Here is a tiny trained network, its code and every weight. The questions are about switching its units off for an input and a class, where a switched-off unit gives its printed mean instead of its output.

import numpy as np


def w(rows, s, z=0):
    codes = np.array(rows[::2]) - 128.0
    scale = np.full(codes.shape[1], s)
    scale[-1] = z or s
    return codes * scale


def f(y):
    return np.maximum(y, 0)


def log_softmax(a):
    a = a - a.max(-1, keepdims=True)
    return a - np.log(np.exp(a).sum(-1, keepdims=True))


def net(x, mask):
    res = np.array(x, float).reshape(1, 6) / 4 @ E
    y = f(res @ A[0][:, :-1].T + A[0][:, -1])
    res = res + np.where(mask, y, B[0][:, -1]) @ B[0][:, :-1]
    return log_softmax(res[-1] @ U[:, :-1].T + U[:, -1])


A, B = {}, {}
E = w([
[119,92,115,36,190,89,186,80,93,128,39],'x0',
[44,108,107,98,74,140,125,60,202,63,125],'x1',
[46,145,48,222,166,147,154,128,118,169,96],'x2',
[152,81,223,176,165,126,146,104,213,255,135],'x3',
[165,156,136,145,189,212,49,20,105,118,145],'x4',
[53,95,196,135,201,88,125,155,105,53,193],'x5',
],0.0088)
A[0] = w([
[199,171,89,140,40,155,181,84,146,172,84,67],'n0',
[33,148,75,226,166,138,145,118,94,138,108,40],'n1',
[52,164,81,183,180,130,123,145,145,158,90,58],'n2',
[26,193,101,234,155,134,131,125,108,136,45,43],'n3',
[89,188,86,179,123,161,118,191,163,137,181,86],'n4',
[140,74,136,48,151,86,171,120,100,124,67,195],'n5',
[203,146,136,161,162,76,126,177,3,176,129,82],'n6',
[201,188,62,128,58,160,107,100,131,172,69,62],'n7',
[63,141,93,234,128,134,147,150,114,143,95,78],'n8',
[177,159,78,79,43,161,128,125,142,197,79,71],'n9',
[134,218,127,125,139,224,86,37,36,93,160,100],'n10',
[62,110,102,100,59,156,112,84,195,71,132,161],'n11',
[110,149,160,196,65,158,65,191,156,124,179,115],'n12',
[114,207,26,58,96,100,115,172,74,57,90,151],'n13',
[105,141,98,145,64,74,156,228,108,91,78,103],'n14',
[94,103,131,91,98,180,151,107,216,94,147,165],'n15',
[171,136,172,70,58,62,137,181,138,110,134,126],'n16',
[152,161,130,192,198,201,148,8,102,72,193,135],'n17',
[175,156,131,151,174,133,112,98,58,145,154,134],'n18',
[122,111,103,89,174,130,166,89,99,136,35,126],'n19',
[124,199,39,70,125,131,122,157,51,72,193,164],'n20',
[226,129,204,71,109,104,49,102,134,57,135,172],'n21',
[134,82,184,170,183,112,168,81,249,217,129,210],'n22',
[176,117,152,139,148,126,152,207,11,168,147,109],'n23',
[98,119,178,96,194,102,146,134,90,94,225,52],'n24',
[44,109,203,170,213,145,121,151,94,77,158,45],'n25',
[32,128,118,125,78,97,109,51,164,101,111,92],'n26',
[119,129,94,142,109,123,160,79,193,68,142,133],'n27',
[158,173,141,128,128,152,129,207,38,118,112,124],'n28',
[106,124,125,124,94,93,203,231,117,140,138,51],'n29',
[96,116,80,195,139,97,129,120,132,144,96,82],'n30',
[81,98,91,83,77,119,177,207,141,161,155,12],'n31',
[117,84,103,39,204,92,176,89,82,150,59,134],'n32',
[166,174,94,231,73,98,85,165,169,69,199,58],'n33',
[120,160,122,103,200,168,58,60,117,151,106,76],'n34',
[93,83,144,119,166,110,124,160,111,88,186,80],'n35',
[125,197,130,202,96,166,100,143,132,123,196,55],'n36',
[200,132,166,115,53,151,97,165,174,89,220,127],'n37',
[96,208,87,148,130,176,142,112,57,74,130,130],'n38',
[89,147,120,192,164,211,164,158,80,142,91,60],'n39',
[120,143,122,159,49,169,94,178,143,162,199,120],'n40',
[105,98,108,149,86,65,178,216,170,142,124,49],'n41',
[73,110,96,122,85,36,165,211,145,157,116,1],'n42',
[62,71,148,136,203,81,101,168,108,86,199,72],'n43',
],0.0073,0.0024)
B[0] = w([
[36,225,186,188,29,63,68,187,106,58,22,201],'n0',
[192,143,143,14,96,179,64,200,148,125,179,193],'n1',
[221,115,158,34,62,213,72,210,189,166,167,178],'n2',
[186,148,186,15,74,183,69,214,197,165,178,194],'n3',
[171,140,82,70,198,144,201,124,202,21,146,182],'n4',
[190,139,80,72,212,172,193,143,165,65,114,223],'n5',
[87,205,154,133,76,140,184,51,62,168,234,201],'n6',
[45,224,136,181,67,32,63,184,109,66,87,203],'n7',
[174,142,140,42,133,185,115,189,172,162,157,188],'n8',
[8,218,168,153,64,30,72,227,130,49,30,205],'n9',
[144,43,63,212,148,90,18,78,142,178,140,212],'n10',
[130,193,187,169,104,135,182,84,57,201,219,205],'n11',
[131,139,77,127,211,151,209,95,145,82,110,198],'n12',
[129,59,213,174,166,210,172,175,49,108,101,249],'n13',
[143,25,61,213,138,88,43,84,137,185,133,210],'n14',
[112,148,169,135,56,141,202,83,104,230,168,184],'n15',
[185,67,135,46,105,128,26,120,191,201,135,202],'n16',
[145,81,59,203,123,54,44,57,183,215,108,204],'n17',
[119,109,95,160,80,83,132,50,126,186,207,174],'n18',
[147,187,61,83,193,114,199,129,201,90,133,200],'n19',
[173,52,216,223,151,253,162,150,69,145,55,226],'n20',
[244,97,147,24,50,176,34,205,166,156,199,229],'n21',
[133,38,231,239,170,231,186,193,57,148,26,245],'n22',
[97,183,158,107,62,143,196,18,84,157,178,195],'n23',
[34,226,132,126,87,79,48,198,118,77,86,187],'n24',
[27,230,137,183,46,39,66,193,151,77,65,193],'n25',
[147,196,145,127,44,120,204,44,67,165,212,186],'n26',
[89,182,165,145,84,153,166,61,36,195,149,171],'n27',
[122,166,187,153,74,177,226,83,61,199,163,182],'n28',
[112,85,61,183,94,49,59,31,189,194,146,195],'n29',
[130,127,153,67,103,190,92,204,111,117,167,166],'n30',
[131,93,82,156,98,79,66,62,144,160,135,182],'n31',
[194,170,30,110,211,131,212,100,221,5,135,228],'n32',
[145,162,75,156,205,160,222,108,193,55,94,195],'n33',
[155,75,52,167,157,81,56,75,199,132,126,182],'n34',
[73,164,122,170,76,60,96,222,133,108,101,174],'n35',
[143,174,32,130,183,118,185,84,166,72,125,184],'n36',
[186,117,91,52,187,210,172,175,195,42,164,197],'n37',
[150,46,147,145,152,195,112,152,75,189,60,194],'n38',
[168,160,134,26,54,151,131,156,138,140,194,168],'n39',
[133,155,112,154,214,169,203,125,175,50,112,188],'n40',
[184,63,42,188,132,84,62,56,161,160,135,198],'n41',
[166,64,9,178,117,86,60,55,189,172,136,200],'n42',
[48,238,169,204,121,78,119,200,62,74,62,195],'n43',
],0.005,0.011)
U = w([
[28,244,137,185,76,25,61,213,130,46,54,36],'0',
[127,40,45,206,143,70,34,50,184,180,159,30],'1',
[180,120,158,9,88,172,79,210,190,124,196,187],'2',
[129,184,49,122,239,142,242,99,195,25,119,137],'3',
[111,10,208,239,161,201,187,176,73,160,61,250],'4',
[79,224,161,154,41,113,255,2,73,214,246,81],'5',
],0.0067,0.0025)

Each question gives the input, the list of numbers given to net, and the class t.
The units are the neurons (one row each of A and B). Each row of codes is followed by its name. A weight is (code - 128) times the scale printed after its matrix; where a second scale follows, it is the last column's (A, B and U).
mask holds one flag per neuron, in row order. A switched-off neuron (its flag False) gives its mean, the last column of its row in B, instead of its output. The means were averaged over made-up inputs and are rounded, as every weight is.
A unit's drop is (log p(t) with every unit on - log p(t) with that unit switched off) / (log p(t) with every unit on - log p(t) with every unit switched off).
The circuit of an input: a set's keep is (log p(t) with only the set's units on - log p(t) with every unit switched off) / (log p(t) with every unit on - log p(t) with every unit switched off). Starting from the 12 units with the biggest drops (on a tie, the unit counted first), units are removed one at a time, each time the one whose removal leaves the highest keep (on an exact tie, the one counted first), for as long as the keep stays at least 0.8.
units of the circuit, in order: the units of the circuit, biggest drop first
unit that matters most: the unit with the biggest drop
top k neurons: the k neurons with the biggest drops, biggest first
drop when u is switched off: that unit's drop, to one decimal
input [5,-6,7,-7,-7,-1], class 1: units of the circuit, in order	[n14]
input [-6,-2,5,-1,-6,0], class 1: top 3 neurons	[n14; n29; n41]
input [-5,1,5,-8,4,6], class 4: top 2 neurons	[n20; n38]
input [-5,0,1,5,-3,-6], class 0: top 2 neurons	[n0; n9]
input [-6,-8,3,-1,-6,-3], class 5: top 3 neurons	[n6; n23; n28]
input [0,7,-4,-7,4,1], class 4: top 3 neurons	[n20; n13; n38]
input [6,5,-6,0,6,-4], class 1: top 2 neurons	[n10; n34]
input [-1,8,-6,6,0,-1], class 5: top 3 neurons	[n15; n11; n26]
input [-4,6,4,4,5,7], class 0: top 2 neurons	[n25; n43]
input [-8,3,-7,-4,-6,7], class 3: top 2 neurons	[n37; n33]
input [8,-4,-1,4,-7,-7], class 3: top 4 neurons	[n32; n5; n19; n25]
input [5,-6,-4,0,3,-2], class 5: top 2 neurons	[n6; n23]
input [-4,-5,-4,6,3,-5], class 4: top 2 neurons	[n22; n25]
input [-4,3,3,2,7,8], class 0: unit that matters most	n25
input [5,-1,3,-1,5,1], class 1: top 2 neurons	[n17; n10]
input [2,8,6,-2,-2,0], class 5: top 2 neurons	[n26; n11]
input [8,-6,6,4,0,6], class 3: drop when n32 is switched off	0.9
input [3,-3,5,3,1,-3], class 2: drop when n4 is switched off	0.0
input [-1,-6,7,7,-6,-5], class 2: drop when n38 is switched off	0.1
input [0,5,7,-5,-6,2], class 2: unit that matters most	n3
input [-5,-8,8,-1,-4,-2], class 2: drop when n1 is switched off	0.4
